Each row is followed by its class.
[   4    5  -53  -48  282  -31   68  162  -31    0 -564 -217  -44  -96
  -14  219   98  259   33   44  371   90 -248  -42   12  -66 -155   78
  -97  462  145  126   39 -187  349    7   80] -> Z
[-186  147  -84 -308   60  -99  218  -97  181 -108  -45 -151  -42   34
  -88 -151   -8  316   54  140  191  -46 -252  117   75    8  148 -219
 -298 -141  156  142  315   29  225   71  158] -> F
[-225  123  -80 -247   43 -114  228  -43  155 -168 -168 -168  -52   34
 -114 -141  -30  334   96  129  176  -69 -338   88  101    2  114 -197
 -308 -117  160  198  371  -15  180   44  203] -> P
[  66   55   17 -291 -269   90 -108 -222  -94 -111  673   -9   22  163
  137 -493 -216  172  -52   18 -197  192 -354  115   71 -172   84  208
 -133  -33   95  168  -48  144 -108   23    4] -> A
[  86  135  183 -139 -219 -164  173 -192   91 -222  254 -149   78  -28
   34 -372 -186   82  -75   -7    9  151 -290  105  182 -385  126  105
 -177 -392   51  240  -60   80  -88  258  -12] -> S
[ 177  -31  138 -153 -246  131  206 -213   76  181  365 -316  -47   85
  111 -259 -418   12   65  -54  -23   57 -102  -37  -80 -133   43  262
  -97  -31   61  172  -92    1 -338   48    5] -> S
[-209  173  -60 -230   84 -140  206  -99  174  -98 -121 -171  -59   35
 -125 -115   23  258   53  126  182  -77 -249   98  119   38  137 -206
 -266 -149  129   82  287   16  167   53  165] -> F
[  12   35  -46  -39  299  -73   16  124  -42  -12 -491 -330 -108  -45
   31  268  135  247   75   86  297   87 -177   33  -39  -49 -173   22
  -32  630  211  118    9 -169  383   55   82] -> S
[ 184   77  277 -198 -251 -174  349 -218   50   43  230 -311  -80   13
  151 -320 -300  243  163  132   85  -40 -395 -158   39 -236   35  226
 -174 -382   42  333 -106   12 -186  -82   88] -> A
[   8   58  -60  -30  277  -16   92  108   15   17 -585 -296  -90  -34
  -17  280   63  190   36    2  343  111 -156  -65  -13  -16 -114   20
  -94  421  116   59   34 -172  332   41   88] -> Y
[ 371  -53  127 -173 -267 -260   -2 -239 -238   85  315   95  -65   54
  281 -451 -189  227  111   18   45 -185 -446   73  182 -270   -8  -24
 -168 -175 -101  241 -123  117   59  -72  -67] -> P
[-198  117  -87 -258   12 -140  211  -19  131 -123  -80 -117  -84   21
  -69 -157   41  344   79  137  168  -25 -282  140   73   22  160 -184
 -284 -129  197  175  308   20  196   66  135] -> F
[ 218   40  120 -181 -391 -201  172 -275   27  215  579 -153 -391   99
  180 -497 -217   25   83   68  -51  -94 -298  133   -1  -31  157  282
  -91 -394  -44  213  -70  142 -342   50 -112] -> M
[-214  183 -118 -231   54 -112  197  -71  171 -110 -175 -207  -89   47
 -114  -86   51  287   67   83  211  -39 -231   89   93   53  172 -245
 -291 -124  157  122  337   24  201   71  145] -> F
[  30   69  -61  -92  246  -62   75   84   20   54 -510 -323  -61  -69
   38  202   86  307   84   59  364  135 -234  -29  -37  -64 -143   66
 -137  529  203  134   17 -169  342    8   90] -> F
[ 203   -1   79 -216 -225  175   62 -221  -85   51  628 -198   98   82
   33 -391 -476   26   80  -20  -34  -65 -137   96   59 -335   88   11
 -114 -203  136  200   34   23 -104   90   28] -> A
[ 143 -358  285  -97 -289  182 -179 -374  109 -246  899  107 -368   42
  247 -631  140 -366 -175 -254 -270  -88   88  333  -80    8  113  101
   97 -573  -80  245 -135  419 -101  148 -367] -> S
[  31  362   41 -342  -33 -262  286 -349  141   47   51 -687 -225  250
  242  -37  -74  130  199  180  226 -103 -100  -88  -10 -281  191 -129
  -26   65    8  239   50   54  186  182 -130] -> F
[  33   86  -21  -66  258  -41   16   88   -7  -10 -441 -250  -69  -50
   -2  231  149  284  117   75  331  180 -215   26  -71  -48 -132   -4
 -106  543  153  133   50 -109  403   11  127] -> G
[  42   72  -80  -55  283  -42   26   58   31   -6 -548 -304  -62  -48
   38  243  114  314   67   57  353  141 -232  -67  -52  -23 -182   17
 -120  565  127  123    4 -123  404  -22  134] -> W
[ 255  305   61  270 -104 -126 -332  -83 -125 -170 -202 -250 -287   79
  -91    3  243 -304   77 -137   96    5  -94  207  147 -221  314 -334
   -3  -34  -75  169  111  151  112   55 -290] -> W
[ 281  129  199   65 -379  -55 -169 -119  -93 -218  255  434 -113   81
  121 -473   77   16  -67  -58   12  305 -157  160  106 -134   97  -34
  -79 -255 -246  217   -7  272  240 -192 -217] -> Y
[  13   63  -19  -83  272 -110   52  122   35   -8 -554 -346 -128  -42
   70  255  189  309   84   84  333  142 -310  -40  -46  -54 -119   39
 -108  516  149  171   50 -141  394    4   95] -> S
[  32   66  -87  -26  301 -101   62  123  -50   21 -593 -308 -102  -43
    8  255  106  227   25   53  374   39 -229   11   39  -38 -151    9
  -67  538  165   63   49 -177  357   39   34] -> F
[  74  520   65 -109  -59 -234 -146  -33    8 -355   75  233  -99  243
 -158 -115   20   51   -3  125   87  -92 -131  206  311 -250  214 -537
  -72 -218 -486 -160   19  118  481   71 -143] -> P
[  71  156  274 -298 -239 -427   54   13 -117 -306  216 -320   -8    2
  205 -416  129  203  149  295   41   18 -448  188  153 -435  153  -96
   50 -251  -17  288  -26   76  222  -17 -194] -> Z
[ 228 -158  260  345 -253   45  -71  390 -320   23 -283  622 -114  -51
  -70 -123 -122  -13  -15 -103   29   69 -241  106  303  -75  158  235
 -117 -176 -343 -150  -87  -32  -64 -219  -74] -> Z
[-154  102  -75 -224   10  -96  182   -7  111 -111 -103  -60  -81   14
 -106 -175  -13  365  112  132  201  -57 -313  110  113   38  149 -216
 -319 -120  119  158  326    4  218  -10  165] -> W
[-217   50  -95 -217   35  -69  229  -48  118 -122  -24  -67   -1    2
  -92 -156  -67  323  103  133  159  -44 -309  128   94   39  108 -156
 -288  -78  169  166  314   29  143   45  204] -> G
[-142  -19  -78 -243  -58  -54  362  -65  300   46   -8 -440  -45   43
  -24  -78 -305 -239 -137   89   22  -41   -9   58  182 -153  391  112
 -161 -378   81  116  -26   20 -145  422 -242] -> F
[-181   59 -109 -268   51  -78  200 -104  119 -132   19  -64  -29    2
 -128 -229  -19  312   60  104  156  -93 -294  132  113   45   95 -191
 -312 -212  172  166  305   29  146   69  186] -> W
[ 107  236  278 -188 -276 -224  210   14  199 -171   91  159 -363   67
  169 -186  302  367   54  183  125  376 -194   95 -215  -91  216  102
 -146 -258 -217  124  -61  195  336   30 -191] -> M
[  38   55  -71  -68  328  -44  105  127   -6   29 -583 -264  -65  -76
   47  283   95  309   51   79  381  129 -226  -74   -6  -31 -169   31
 -141  512  158  116   15 -160  475   48   64] -> P
[-209   81  -55 -270   26  -64  168  -92  130 -134  -21  -65  -93   51
 -129 -170   47  299   41  107  107  -30 -263  156   44   89  149 -190
 -298 -193  122  139  299   48  151   66  195] -> Y
[ 159   91  119  -30 -132  -27 -102 -113 -284 -224  243 -487   17   98
   27 -279 -219   -5  435  -47  -40 -138  -27  235  119 -358  -30 -201
   73  144  235  353  107  -25  -99   70    3] -> G
[  70  106  -28  -69  245  -41   22  171  -12   18 -537 -249 -123  -52
   21  248  185  354   74   69  345  217 -273  -32  -96  -41 -109   40
 -121  556  169  105   36 -164  404  -32   71] -> M
[  27    4  152  -83 -105   34   98 -131    7 -127  354  -71 -107   20
   24 -431 -255  -28  -80  -83  -51   24 -178    6  149 -148    9  211
  -53 -370  253  164  -42   91 -148  129 -165] -> S
[-158   54 -104 -241   54  -70  146  -77   75 -119  -18 -202   41    8
  -77 -178  -51  300  103   99  147  -72 -288  116  111  -38   95 -229
 -279  -66  202  203  327    2  170   56  164] -> W
[-221  159 -100 -212   48 -112  195  -69  187 -178 -105 -120  -88   26
 -145 -145   58  256   55   71  153  -31 -236  137  119   38  199 -251
 -297 -235  134  128  355   41  182  109  163] -> M
[ 392  -85  305  386 -184 -152   41  104 -245  203   98  247  -85  -86
  291 -268  -21 -126  102  133   27  -49 -166  126  359  -39   72  180
  127 -201 -351  104  -86   84 -120  -98 -281] -> G
[  86  101  -46  -90  264  -90   40  109  -13   84 -544 -330 -111  -33
   58  256  137  298   91  112  355  127 -206    2  -57  -37 -127   25
  -86  601  145   92    0 -158  391   -1   68] -> F
[ 202  -58  117  159 -550   88  194 -118  320  -21   86  508 -328  -64
  164 -453    6  121 -137 -231  219  323 -117  -16  -57   60  235  273
 -240 -353 -192  117  -72  199    6 -120 -272] -> A
[ 186  -11  448  -55 -177 -234  -26   -1 -159 -153  147 -100  292  -47
  179 -440 -148  -43   27  185 -100  313 -512  116  177 -632   54  152
  -62 -460 -262  370   73  219   76  -59 -166] -> W
[-193  111 -129 -188   77 -119  158 -107  106 -137 -145 -147  -86   30
  -75 -100   82  250   98   74  152  -87 -242  119  103   50  134 -259
 -266  -93  174  169  307   43  215   94  167] -> P
[ 196   65  257  124 -388 -178   92 -231   65   66  131  421 -288   56
  -49 -590 -162   23   76  -60  -47   46 -327  183  174   59  121  163
 -289 -640 -382   33  -99  294 -254  -96  -79] -> P
[-253  153  -81 -247   66 -101  181  -74  142 -172 -110 -171 -107   59
 -114 -140   82  301   84   93  148  -27 -259  105  109   70  196 -252
 -297 -192  176  173  347   32  196   96  147] -> Y
[ -26   61  -87  -49  306  -85   82  128  -10  -61 -652 -275 -106  -61
   30  278  121  350   40   77  356  107 -265  -42   -6  -36 -151   29
  -98  576  134  135   61 -169  380   42  117] -> A
[  90  263  118 -335  -41 -173  104 -144  -30   16  237 -537 -118  149
   23 -185 -157  111  116  223   70  -73 -250  106   57 -243  104  -57
    6  -15   78  143  -21    9    4  192  -74] -> G
[ 163  262  169   81  -84 -250  181 -166  -58 -184  -50 -498  -46   30
   56 -169 -337   81  188   32  150 -129 -394   33  286 -358   53  -50
 -136  -98  -20  244   84   -7  -68   44    6] -> M
[-224   80  -87 -272   12  -81  201 -112  205 -129   -9 -105  -91   36
  -98 -193    9  247   38   70  133  -49 -235  107   67   48  177 -154
 -281 -220  124  180  303   60  125   95  166] -> Z
[ 346 -164  176  192 -305   -6   21  388 -263   52   24  299 -142 -160
   88 -162   76 -166 -214  -86   69   76   97  102  239  -47  272   24
   13 -573  -91    0  -86   68   78  118 -658] -> F
[  39  110  -31  -83  276  -83   74   92   20   22 -535 -284 -107  -58
   17  247  136  309   91   98  405  139 -241  -33  -41  -33 -152   19
  -96  503  111  111   37 -125  429   14  113] -> G
[  24   46  -87  -80  263  -20   90   82   35    7 -552 -371 -109  -46
   32  276  101  295   66   27  358  110 -173  -43  -72  -32 -152   11
 -140  493  186  171   56 -146  413   96  108] -> P
[  46   40  -30  -92  272  -28    2  117   18  -28 -500 -282   -9  -78
  -28  215  118  249   52   48  308  145 -226  -18  -63  -85 -159   42
  -98  482  166  144   21 -161  337   -1  122] -> Z
[  -6 -121  144 -285 -169  -84  200 -228  178  165  407 -726   56   15
  158 -186 -221  -83   26  109 -103   30 -233  -18 -129 -260   61  421
  -35 -151  145  240 -122   -2 -366  193  -50] -> Z
[  35   69 -100  -74  332  -72   33  115  -41   28 -633 -379  -23  -33
   23  290   92  281   56   38  368   59 -231  -39   37  -83 -175  -11
 -102  567  159   95   37 -190  372   56   93] -> F
[  28   19  -75  -96  258  -26   54  154   26   -3 -608 -303  -66  -62
   21  285  180  276   32   32  317  183 -190  -17 -102  -35 -138   77
 -109  478  158  113    4 -142  333   58   76] -> F
[  66   51  -12  -69  245  -28   66  118    3    7 -453 -269  -52  -74
    1  231   66  312   96  101  367  122 -269    6  -47  -78 -148   58
 -118  549  170  125   48 -170  366    3  139] -> G
[ 175  111  -64 -293 -121  108    4 -263  137  261  406 -300  159  118
  188 -193 -129   29  -63   17  -98  365  -56  -45 -141  -79  144   93
 -153 -143   91    6  -68  248   26  138 -121] -> F
[  59    7   74  342  -94 -195   70  211 -152 -233 -271 -223 -168 -162
  -56  -22  289 -419  -17 -182   95   80  186  147  257  -68  252  -71
  158 -365  202   49   18    7    1  237 -563] -> Z
[-187  159  -70 -274   37 -106  206 -102  207  -87  -23 -175  -84   44
 -133 -172   23  283   92  140  156  -31 -293  120   48   15  164 -190
 -300 -195  131  171  349   24  145   60  161] -> M
[  91  263   77 -183  -45  -35   93 -170  140 -179  190 -424 -173   85
   68 -150 -100  -21   31  -72  187   39  -24  -53  120 -248  132  -38
  -20 -175  156  184   23   27  166  244 -176] -> G
[  96  160  -50  -27 -131   23   89 -257  275  101   52 -483 -185    6
 -163 -112 -108 -441  -41 -179  -19   -4  241   52   25   28  330    5
  -35 -360  104  -72   -8   47 -443  319 -241] -> W
[  64  134  318 -343 -300 -385   -9   35  168 -121  -49 -310   80  102
  367  -60  101  351  -51  214  -40  246 -450 -198  -32 -433  154   60
 -132 -282 -546  381    5  146  125   -8  -14] -> W
[ 401   52  340  189 -327  -67 -139  222 -421 -159  165  169  -47  -90
   39 -621 -207  -57    7  -88  265   28 -336  303  440 -538   48  -56
  119 -426  -82   36  133   54  302  -31 -372] -> G
[  11   84   -2  -40  287 -119   36  176  -23  -52 -540 -298  -86  -74
   43  292  154  320  124  122  357  117 -268   -6  -23 -106 -140   20
  -53  593  171  136   34 -178  425   24  124] -> G
[ 181  144  159  140 -304  -93  -17  168  -95 -254 -156  142 -253    1
  100 -409  137  276   98   88  256  174 -303  322  226 -134  143 -115
  -57   -8 -181  285   -6  145  315   15 -296] -> G
[   1  119  -52  -22  279  -96   62  131  -14   34 -588 -270 -143  -43
   -7  314  140  274   90   94  394  124 -200   -9  -31   -4 -120    2
  -64  598  116   55   42 -148  416   16  124] -> G
[-206  133  -74 -234   65 -165  219  -77   78 -132 -153 -167  -62   21
  -87 -113   -6  362   92  146  189  -73 -331   79  142    1  149 -222
 -300  -80  153  184  363   -3  208   37  205] -> A
[ 431 -139  357  402 -373   56 -102  163 -205  167  276  151   74  -29
   96 -407 -307 -283 -137   10 -125 -111 -161  203  310 -284  195  166
  135 -356 -255  -38   58   47 -367  -10 -417] -> Z
[  68   33  -55   -8  249   15   64   97  -25   35 -524 -271  -80  -79
   -1  231  104  266   45   40  347  145 -182  -31  -48  -13 -140   55
  -94  507  177   78   39 -153  343    9   61] -> A
[  33  221  136 -108   38   69  150  -74   39  -94   69 -150   15   35
   83 -104 -245   63   46  100  103   43 -174  -60  145 -257  187   -6
  -49  -18  -14   40  -28   41   40  101  -82] -> G
[  69   23  -97 -116  276  -27   49  106   26   26 -570 -374  -49  -66
   13  237  123  301   55   44  372  125 -219  -63  -59  -31 -174   12
 -133  487  158  166   46 -161  367   32   68] -> W
